[[  0  -3  13   3   4   2   4]
 [  5 -21  24 -21 -24   8   8]
 [ 36 -32 -20  41  27 -20   3]
 [ 33 -33 -14  45  27 -19   1]
 [ 28 -36  -2  52  24 -17   0]
 [  0  -3  11   5   4   3   6]
 [ 28 -36  -3  52  24 -17   0]
 [ -1  -1  14   1   4   2   4]
 [-27  -5 -11   0  -3  11  14]]
=>
[[-27  -5 -11   0  -3  11  14]
 [ -1  -1  14   1   4   2   4]
 [ 28 -36  -3  52  24 -17   0]
 [  0  -3  11   5   4   3   6]
 [ 28 -36  -2  52  24 -17   0]
 [ 33 -33 -14  45  27 -19   1]
 [ 36 -32 -20  41  27 -20   3]
 [  5 -21  24 -21 -24   8   8]
 [  0  -3  13   3   4   2   4]]

[[ 31 -28]
 [ 20 -16]
 [ 40 -37]
 [ 19 -12]
 [ -9  -1]
 [-23  19]
 [ 51 -34]]
=>
[[ 51 -34]
 [-23  19]
 [ -9  -1]
 [ 19 -12]
 [ 40 -37]
 [ 20 -16]
 [ 31 -28]]

[[ -9  13   1 -15  -3   8   4  -2   2  16   3]
 [ 28   7  -2  25  -2 -26 -15  13  20 -40  -9]
 [-15 -12   5 -25   3  -3  24 -11 -17  23   3]
 [ -7   7   3 -14  -1   7   4  -4  -4  13   3]
 [ 17 -13 -11  46   2  -5 -20  14  14 -33  -5]
 [ 13  -4  -2  17   1  -9  -9   5   5 -21  -4]]
=>
[[ 13  -4  -2  17   1  -9  -9   5   5 -21  -4]
 [ 17 -13 -11  46   2  -5 -20  14  14 -33  -5]
 [ -7   7   3 -14  -1   7   4  -4  -4  13   3]
 [-15 -12   5 -25   3  -3  24 -11 -17  23   3]
 [ 28   7  -2  25  -2 -26 -15  13  20 -40  -9]
 [ -9  13   1 -15  -3   8   4  -2   2  16   3]]

[[ -2   0 -13  10   5 -19 -30 -22   2]
 [-15 -24   0  -3 -42  -4  29   8  33]
 [ 10  22  -4  11  39 -30 -54 -23 -36]
 [ 11  21   6  -7  35   7 -14  -3 -30]
 [-10 -15  -6   9 -25 -23  -5  -6  19]
 [-15 -12   8 -25 -20 -14  18 -10  12]
 [ -1   0   0  -5   0   7   5  -1   3]
 [  3   8  -5   8  16 -21 -31 -16 -14]]
=>
[[  3   8  -5   8  16 -21 -31 -16 -14]
 [ -1   0   0  -5   0   7   5  -1   3]
 [-15 -12   8 -25 -20 -14  18 -10  12]
 [-10 -15  -6   9 -25 -23  -5  -6  19]
 [ 11  21   6  -7  35   7 -14  -3 -30]
 [ 10  22  -4  11  39 -30 -54 -23 -36]
 [-15 -24   0  -3 -42  -4  29   8  33]
 [ -2   0 -13  10   5 -19 -30 -22   2]]

[[ -8  -3  14   5  10  11  -1   8  14  -9   2   9 -12  -4]
 [ -6  -3  11   4   8   9  -1   6  10  -7   2   8  -9  -3]
 [  1   1 -21   8 -16  30   4  46  -2   6   1  -8  26 -16]]
=>
[[  1   1 -21   8 -16  30   4  46  -2   6   1  -8  26 -16]
 [ -6  -3  11   4   8   9  -1   6  10  -7   2   8  -9  -3]
 [ -8  -3  14   5  10  11  -1   8  14  -9   2   9 -12  -4]]

[[ 21 -40  47  50  40 -50   5]
 [  0  25 -37 -37 -31  26 -31]
 [-14  32 -50 -52 -31  37 -38]
 [ -9  -9 -15 -41   4   5 -16]]
=>
[[ -9  -9 -15 -41   4   5 -16]
 [-14  32 -50 -52 -31  37 -38]
 [  0  25 -37 -37 -31  26 -31]
 [ 21 -40  47  50  40 -50   5]]
---
[[  2  24 -24   3  -5  -3  -8   3   5   6   5  -1   4  -3  -1]
 [  4  -1  -8   1 -18  -6  -1  -8  -5  -8   4   7   5   2  -4]
 [ -2   5 -23   8  12 -53   2   9  -4  22  -2   5  -3  -1  13]
 [  4   1  -6   4  -1  46   1  -4   7  10   1   0  -2   2   6]]
=>
[[  4  -1  -8   1 -18  -6  -1  -8  -5  -8   4   7   5   2  -4]
 [  4   1  -6   4  -1  46   1  -4   7  10   1   0  -2   2   6]
 [ -2   5 -23   8  12 -53   2   9  -4  22  -2   5  -3  -1  13]
 [  2  24 -24   3  -5  -3  -8   3   5   6   5  -1   4  -3  -1]]

[[ 23  18   0 -33 -32   5  24  10 -42]
 [ 28   2  27  29  33  38 -39  23  39]
 [-11  44 -39 -40 -25 -38   0  12   8]
 [-23 -14 -15 -15 -18 -37 -41 -40 -12]
 [-26 -32  11  -8  28  34   2  11   5]]
=>
[[-26 -32  11  -8  28  34   2  11   5]
 [-23 -14 -15 -15 -18 -37 -41 -40 -12]
 [ 28   2  27  29  33  38 -39  23  39]
 [ 23  18   0 -33 -32   5  24  10 -42]
 [-11  44 -39 -40 -25 -38   0  12   8]]

[[ -5  20   4  -7   2  30  -2  -7 -12  -3 -41   7   4   9   2]
 [  3 -18   4 -11  13   4  -4   7  -9   4   6   8  -3   8  24]
 [ -1  18   2   1  32 -15   7  10  36  -8  -3  -3 -12  19  12]]
=>
[[  3 -18   4 -11  13   4  -4   7  -9   4   6   8  -3   8  24]
 [ -1  18   2   1  32 -15   7  10  36  -8  -3  -3 -12  19  12]
 [ -5  20   4  -7   2  30  -2  -7 -12  -3 -41   7   4   9   2]]

[[  6  43  10 -19 -30  23  26 -20 -17]
 [  0  -5  -3  -1   5  -2  -5   3   1]
 [  5  41  11 -15 -29  22  26 -20 -16]
 [  2 -15 -10   3  24  -5 -14  10   2]
 [ -5 -23  -3  11  10 -12 -12  10  10]
 [  2  28   8  -9 -23  16  19 -14 -10]
 [  2   7   1  -1  -2   2   4  -4  -3]
 [ -1  -9  -3  -1   4  -6  -7   6   4]]
=>
[[ -5 -23  -3  11  10 -12 -12  10  10]
 [  2 -15 -10   3  24  -5 -14  10   2]
 [ -1  -9  -3  -1   4  -6  -7   6   4]
 [  0  -5  -3  -1   5  -2  -5   3   1]
 [  2   7   1  -1  -2   2   4  -4  -3]
 [  2  28   8  -9 -23  16  19 -14 -10]
 [  5  41  11 -15 -29  22  26 -20 -16]
 [  6  43  10 -19 -30  23  26 -20 -17]]

[[ 11   8  -6 -24]
 [ 29   5  37   7]
 [ 33  -1  53  24]
 [ 32  -9  17  16]
 [ -4   7 -22 -17]
 [-42   0 -38 -20]
 [ 18  -8  24  22]
 [ 29  11  35  23]
 [-24   3 -33 -36]]
=>
[[ 32  -9  17  16]
 [ 18  -8  24  22]
 [ 33  -1  53  24]
 [-42   0 -38 -20]
 [-24   3 -33 -36]
 [ 29   5  37   7]
 [ -4   7 -22 -17]
 [ 11   8  -6 -24]
 [ 29  11  35  23]]

[[-45 -44]
 [-48  30]
 [ -5   0]]
=>
[[-45 -44]
 [ -5   0]
 [-48  30]]

[[-11  18 -26  28 -25  19  -7  -3  13]
 [ -3  -2  -1 -12  19  -6   2  12  -6]
 [  8  48 -18   2   5 -22 -34  12  -5]
 [  5 -29  19  19 -42  21  17 -37  14]]
=>
[[  5 -29  19  19 -42  21  17 -37  14]
 [ -3  -2  -1 -12  19  -6   2  12  -6]
 [-11  18 -26  28 -25  19  -7  -3  13]
 [  8  48 -18   2   5 -22 -34  12  -5]]
